Where the symbols take the units:
QP: w>FG, c>BN, q>DM, h>GR, v>RN, u>RJ
BZ: w>FS, c>TL, q>HS, h>JJ, v>NL, u>JB
MT: w>ZL, c>FZ, q>SL, h>RN, v>GR, u>ZT
MP: w>TP, c>QF, q>NZ, h>MJ, v>NG, u>NF
FS: w>BZ, c>LB, q>ZT, h>BR, v>PZ, u>SL
MC: w>JP, c>DC, q>JJ, h>HS, v>MZ, u>LM
BG: w>LS, c>GZ, q>LM, h>JB, v>QC, u>JJ
TL: w>LB, c>BZ, q>GG, h>FQ, v>TT, u>LZ
RJ: w>MZ, c>NZ, q>QF, h>SZ, v>JP, u>QP
SL: w>JB, c>DD, q>MT, h>LS, v>CH, u>FS
GG: w>HR, c>HS, q>TL, h>DC, v>BH, u>ZJ
ZD: w>RP, c>CH, q>CT, h>NF, v>DD, u>MJ
DG: w>BT, c>LM, q>GZ, h>ZJ, v>DH, u>DC
ZL: w>MT, c>ZJ, q>JB, h>LM, v>JD, u>HS
JZ: w>CT, c>JD, q>RP, h>DH, v>ZJ, u>BH
TT: w>MJ, c>NL, q>BH, h>TP, v>TL, u>RP
JD: w>GR, c>JZ, q>ZN, h>FG, v>ZL, u>LT
DH: w>BN, c>FG, q>PG, h>JZ, v>DG, u>ZQ
RN: w>LM, c>BT, q>LS, h>MT, v>QP, u>JP
PG: w>NF, c>QC, q>DH, h>RP, v>GZ, u>TP
NL: w>PZ, c>TT, q>LT, h>JQ, v>BZ, u>ZN
ZT: w>HS, c>HR, q>FS, h>JP, v>SZ, u>MT
ZQ: w>NZ, c>MZ, q>TP, h>BH, v>DC, u>DH
LM: w>RN, c>DG, q>BG, h>ZL, v>FG, u>MC
RP: w>ZD, c>ZN, q>JZ, h>PG, v>LZ, u>TT
SZ: w>LT, c>JN, q>PZ, h>RJ, v>ZT, u>GR
CT: w>JZ, c>GR, q>ZD, h>BN, v>FZ, u>JN
HR: w>GG, c>ZT, q>LB, h>BF, v>JN, u>FZ
NZ: w>ZQ, c>RJ, q>MP, h>JN, v>BF, u>BN
ZJ: w>FZ, c>ZL, q>LZ, h>DG, v>JZ, u>GG
LZ: w>DD, c>JB, q>ZJ, h>GZ, v>RP, u>TL
JQ: w>QF, c>TP, q>MZ, h>NL, v>JJ, u>QC
LS: w>BG, c>BC, q>RN, h>SL, v>DM, u>BR
JP: w>MC, c>BF, q>BR, h>ZT, v>RJ, u>RN
MJ: w>TT, c>PZ, q>JN, h>MP, v>LB, u>ZD
DM: w>QC, c>NF, q>QP, h>CH, v>LS, u>QF
BR: w>JJ, c>NG, q>JP, h>FS, v>QF, u>LS
FG: w>QP, c>DH, q>QC, h>JD, v>LM, u>MZ
TP: w>MP, c>JQ, q>ZQ, h>TT, v>FQ, u>PG
LT: w>SZ, c>BH, q>NL, h>MZ, v>HS, u>JD
BF: w>DC, c>JP, q>NG, h>HR, v>NZ, u>BT
FQ: w>NG, c>JJ, q>DC, h>TL, v>TP, u>GZ
JN: w>BH, c>SZ, q>MJ, h>NZ, v>HR, u>CT
DD: w>LZ, c>SL, q>FZ, h>BC, v>ZD, u>LB
JJ: w>BR, c>FQ, q>MC, h>BZ, v>JQ, u>BG
PZ: w>NL, c>MJ, q>SZ, h>QF, v>FS, u>CH
MZ: w>RJ, c>ZQ, q>JQ, h>LT, v>MC, u>FG
QC: w>DM, c>PG, q>FG, h>ZN, v>BG, u>JQ
NF: w>PG, c>DM, q>BN, h>ZD, v>BC, u>MP
ZN: w>CH, c>RP, q>JD, h>QC, v>JB, u>NL
QF: w>JQ, c>MP, q>RJ, h>PZ, v>BR, u>DM
BC: w>GZ, c>LS, q>BT, h>DD, v>NF, u>NG
FZ: w>ZJ, c>MT, q>DD, h>BT, v>CT, u>HR
GZ: w>BC, c>BG, q>DG, h>LZ, v>PG, u>FQ
BN: w>DH, c>QP, q>NF, h>CT, v>BT, u>NZ
HS: w>ZT, c>GG, q>BZ, h>MC, v>LT, u>ZL
DC: w>BF, c>MC, q>FQ, h>GG, v>ZQ, u>DG
CH: w>ZN, c>ZD, q>GR, h>DM, v>SL, u>PZ
LB: w>TL, c>FS, q>HR, h>NG, v>MJ, u>DD
BT: w>DG, c>RN, q>BC, h>FZ, v>BN, u>BF
GR: w>JD, c>CT, q>CH, h>QP, v>MT, u>SZ
BH: w>JN, c>LT, q>TT, h>ZQ, v>GG, u>JZ
JB: w>SL, c>LZ, q>ZL, h>BG, v>ZN, u>BZ
NG: w>FQ, c>BR, q>BF, h>LB, v>MP, u>BC

In the rows, 59 means zero.

The rows follow the links: the fewer symbols apart two units are, the more alike their rows tend to be.

Each row is also shifted at random along 6 hidden directions that mean nothing.

Some units, each with a row of numbers:
HS ->   46    51    58    53    66    59    58    65    61    64    62    53    51    58    55    63    42    55    66    57    67    60    52    65    56    57    58    55    51    66    42    64    63    56    53    52    69    60    57    71    59    59    64    65    56    62    69    59    63    67    66    64    64    51    64    58    58    61
MP ->   75    60    57    58    64    62    54    48    68    58    63    64    62    71    55    57    68    56    59    62    51    55    60    48    49    66    47    63    62    54    57    51    53    56    51    66    55    59    66    58    62    57    55    53    67    53    60    51    54    53    57    58    66    60    51    63    62    51
SZ ->   68    62    56    60    68    56    64    63    53    59    58    49    49    56    60    53    30    50    64    75    62    60    50    59    57    66    76    52    63    60    51    70    33    53    70    50    56    60    51    77    61    66    69    69    69    48    72    58    62    57    67    63    51    64    61    33    42    62
BF ->   44    48    56    61    62    63    57    61    64    56    71    65    52    65    54    55    80    68    48    57    62    51    57    51    52    54    47    59    70    66    59    57    86    52    49    72    60    62    63    56    50    51    48    52    56    53    53    60    61    61    53    57    62    63    62    74    58    56
PZ ->   45    60    59    55    65    65    57    51    57    54    76    60    61    69    56    62    76    61    53    63    60    61    51    53    62    64    50    67    62    59    52    61    66    55    50    60    53    57    54    64    63    64    62    61    67    45    59    54    52    62    50    55    58    61    68    83    50    55
RJ ->   67    58    54    57    61    61    61    69    54    54    71    58    59    62    56    51    80    61    58    54    67    63    54    50    59    61    68    58    69    58    80    50    54    55    78    61    58    54    61    54    59    60    64    54    65    57    53    58    61    60    71    58    47    70    67    56    59    50
SL ->   59    64    54    52    64    64    54    59    53    65    57    68    63    54    64    60    52    54    56    56    62    64    62    52    57    56    41    61    57    56    51    62    56    67    46    53    53    64    58    57    57    62    61    50    54    50    59    59    56    71    53    52    67    54    51    71    51    69
ZT ->   37    49    62    56    64    61    59    61    52    56    56    58    49    64    49    62    70    71    50    73    67    64    47    61    62    64    59    57    63    69    36    71    68    51    45    68    63    66    47    72    56    59    64    65    61    44    60    54    57    64    50    61    61    62    62    79    45    67
JB ->   74    69    62    56    58    53    58    56    63    66    57    63    60    63    67    66    46    66    58    64    54    63    64    62    59    56    35    61    56    51    42    54    37    60    57    66    49    52    57    53    63    52    61    66    50    64    60    54    58    63    52    68    62    50    54    78    64    60
FG ->   66    66    61    56    54    58    67    63    54    56    52    43    55    61    61    62    63    63    58    71    62    64    61    69    69    62    75    52    60    63    55    61    50    60    67    68    57    57    53    59    64    56    63    73    55    66    60    50    65    59    53    56    49    58    60    55    63    61
BN ->   74    66    58    60    53    57    67    64    61    58    50    66    56    62    62    53    66    69    51    67    60    57    70    53    61    62    48    55    67    60    68    50    49    59    68    71    54    57    55    45    55    52    53    57    65    54    56    56    70    54    54    56    53    66    49    65    63    56
LZ ->   44    55    63    64    54    60    58    49    51    59    48    52    63    55    63    62    40    59    61    63    49    56    59    74    72    59    65    67    56    62    43    72    66    63    52    58    62    60    56    59    62    59    54    71    52    59    63    62    52    52    57    56    63    59    60    53    58    68
MJ ->   54    61    55    59    58    61    52    53    66    53    98    65    62    74    55    52    69    58    61    50    59    57    37    42    49    63    38    65    67    54    65    50    58    56    56    56    54    53    69    58    59    69    55    57    65    49    57    57    51    59    61    60    62    64    68    83    59    47
TT ->   78    70    60    65    62    55    58    50    52    58    64    59    66    68    58    56    56    68    59    66    45    55    75    64    50    61    45    61    63    51    69    50    23    47    75    64    51    47    60    53    69    60    52    69    72    66    58    57    58    52    62    60    54    60    52    67    77    50
CH ->   43    64    51    62    50    57    59    57    48    50    76    59    67    59    65    57    88    59    59    53    57    66    55    50    68    61    57    63    68    47    83    35    59    67    81    56    56    52    60    43    63    59    60    54    56    49    48    63    56    64    65    58    50    69    69    67    73    47
FZ ->   48    56    61    64    63    66    65    58    53    58    70    52    52    50    61    52    69    52    57    62    60    54    39    59    71    62    80    55    56    62    41    67    61    64    49    51    57    65    56    76    60    63    59    56    51    47    62    60    57    58    55    58    55    57    66    61    38    75
ZN ->   23    53    61    63    47    61    53    62    34    51    31    56    74    51    53    64    70    56    52    57    56    64    77    64    68    56    64    69    50    53    78    55    85    63    64    55    72    59    55    44    57    63    62    56    56    65    44    65    58    64    53    53    62    57    45    48    73    58
RN ->   47    52    55    67    49    57    69    66    43    57    55    53    61    56    57    59    80    72    57    73    67    63    64    64    80    52    88    57    71    67    72    56    68    59    87    69    63    60    47    54    61    51    69    67    52    52    53    64    67    52    57    55    43    73    74    40    58    60

From each start, follow one symbol. Which unit do you reach?
Answers are names.
start   51    53    59    62    62    57    62    61    61    54    48    58    58    55    51    51    48    59    62    61    62    55    68    54    58    64    70    62    60    63    67    61    78    53    59    62    72    64    66    61    51    63    52    55    65    53    57    62    64    55    60    60    54    69    54    40    61    58
u BN
start   48    58    65    59    62    63    66    55    66    61    62    47    51    48    64    63    47    53    64    51    67    53    51    67    69    59    66    55    50    64    45    77    80    66    48    61    60    64    62    64    57    57    56    60    46    72    69    62    55    57    53    57    60    46    65    49    54    70
u DC
start   62    54    56    60    61    61    61    63    51    57    55    56    53    54    50    51    49    48    62    60    57    55    62    53    52    57    72    55    58    60    72    63    48    57    64    41    59    63    66    65    59    62    56    51    69    51    61    64    62    56    65    52    55    65    55    41    55    58
h NZ
start   59    55    56    62    56    61    49    62    53    53    61    56    73    60    50    60    66    64    58    48    55    66    74    59    55    62    57    61    59    49    84    46    64    54    79    60    62    50    60    50    57    61    63    58    63    72    53    64    57    57    70    51    56    63    59    48    81    42
w QF
start   77    70    55    55    56    54    64    63    55    60    62    67    54    64    71    57    68    56    52    64    63    63    68    52    59    63    47    53    64    57    63    55    34    61    65    56    48    60    53    55    56    58    64    57    62    50    53    52    66    64    53    57    61    61    52    78    62    54
w JD
start  102    74    54    67    52    54    61    56    57    59    56    54    68    59    70    51    40    57    67    56    44    55    78    61    60    58    64    59    60    39    91    49    19    66    88    58    51    46    63    50    61    53    58    62    64    71    61    64    63    49    75    59    54    62    55    23    73    53
v GZ
start   45    55    61    61    61    60    58    55    49    48    54    45    67    62    51    65    76    61    52    64    55    61    51    75    70    68    82    68    62    55    54    58    48    50    65    64    67    56    48    67    72    64    65    77    69    60    57    56    51    60    57    64    53    63    66    66    59    56
c TT
start   69    69    55    68    52    55    67    64    48    55    54    61    53    61    62    56    78    58    57    64    55    54    63    54    62    62    61    52    69    61    71    48    31    64    70    60    55    56    59    48    56    63    52    56    59    46    51    52    64    54    58    61    54    68    55    68    57    57
c GR
start   70    60    65    59    67    54    63    63    57    54    65    52    51    61    56    57    61    51    62    63    62    48    50    65    53    64    69    54    54    62    51    62    39    54    60    50    57    62    62    70    61    66    58    62    73    63    62    53    59    52    59    60    54    52    58    58    54    60
q TT
start   43    48    60    50    71    65    47    58    58    64    70    55    58    56    57    68    88    45    54    37    63    66    40    64    48    51    59    64    49    54    49    59    68    62    39    48    61    61    56    65    57    65    62    47    57    60    56    62    47    69    62    58    69    42    67    82    53    61
c TL
start   40    51    64    62    61    53    53    51    64    62    73    69    70    67    54    61    36    70    61    49    52    60    61    54    51    55    20    65    59    57    62    47    78    55    60    51    59    44    72    50    55    55    50    60    59    63    60    63    57    56    61    63    63    58    62    71    81    47
w LB
start   54    60    56    55    59    62    56    49    65    62    68    62    56    65    69    61    37    60    65    68    51    55    49    52    65    61    43    61    64    56    40    63    63    65    46    55    54    58    66    64    64    58    54    62    52    46    67    56    53    57    54    67    60    61    61    69    47    63
u LB
start   44    59    53    54    52    61    64    62    68    54    73    58    50    59    65    56    52    60    63    65    70    65    39    55    67    67    59    56    60    70    50    65    90    63    58    61    62    64    56    59    53    64    64    63    57    55    61    53    60    66    56    59    54    66    63    61    49    62
w FG
start   83    68    65    59    58    56    67    62    63    62    37    58    54    65    65    60    64    67    55    64    55    53    67    69    65    66    59    53    64    64    51    59    38    61    55    74    56    56    58    57    56    54    51    67    60    67    54    44    64    55    47    67    57    54    45    74    65    62
h JZ
start   56    63    58    58    55    56    64    67    69    61    58    63    56    60    61    64    36    74    60    59    65    62    67    62    69    60    39    58    56    65    53    59    66    61    64    71    56    51    56    52    57    52    57    68    55    70    66    57    65    63    55    66    60    60    55    61    72    59
c DG
start   81    69    58    59    52    57    71    69    61    58    74    55    47    57    68    62    50    54    66    56    63    60    52    59    62    60    62    51    58    56    66    62    26    64    74    47    53    48    58    56    54    66    67    62    60    61    63    58    64    65    65    65    50    55    63    54    59    59
u LT
start   61    58    61    52    65    56    53    55    80    65    77    58    58    68    57    67    45    67    59    63    56    60    48    62    55    62    47    64    56    59    35    70    68    51    45    72    52    55    58    69    62    53    63    73    62    67    68    48    52    67    54    62    69    48    62    75    57    59
h BZ
start   60    57    55    64    53    60    62    57    58    64    53    56    65    52    60    65    36    62    67    59    56    63    70    58    65    51    65    62    53    47    69    57    66    66    76    59    55    56    59    51    61    52    62    67    50    71    64    67    60    58    67    55    58    63    62    33    66    61
v QC
start   69    55    53    57    66    61    56    57    65    65    64    55    67    55    55    52    14    62    72    70    56    67    65    55    57    57    60    55    60    53    58    67    56    58    72    53    58    59    58    64    64    56    65    59    61    57    69    69    58    58    71    63    58    68    61    25    55    55
q JP
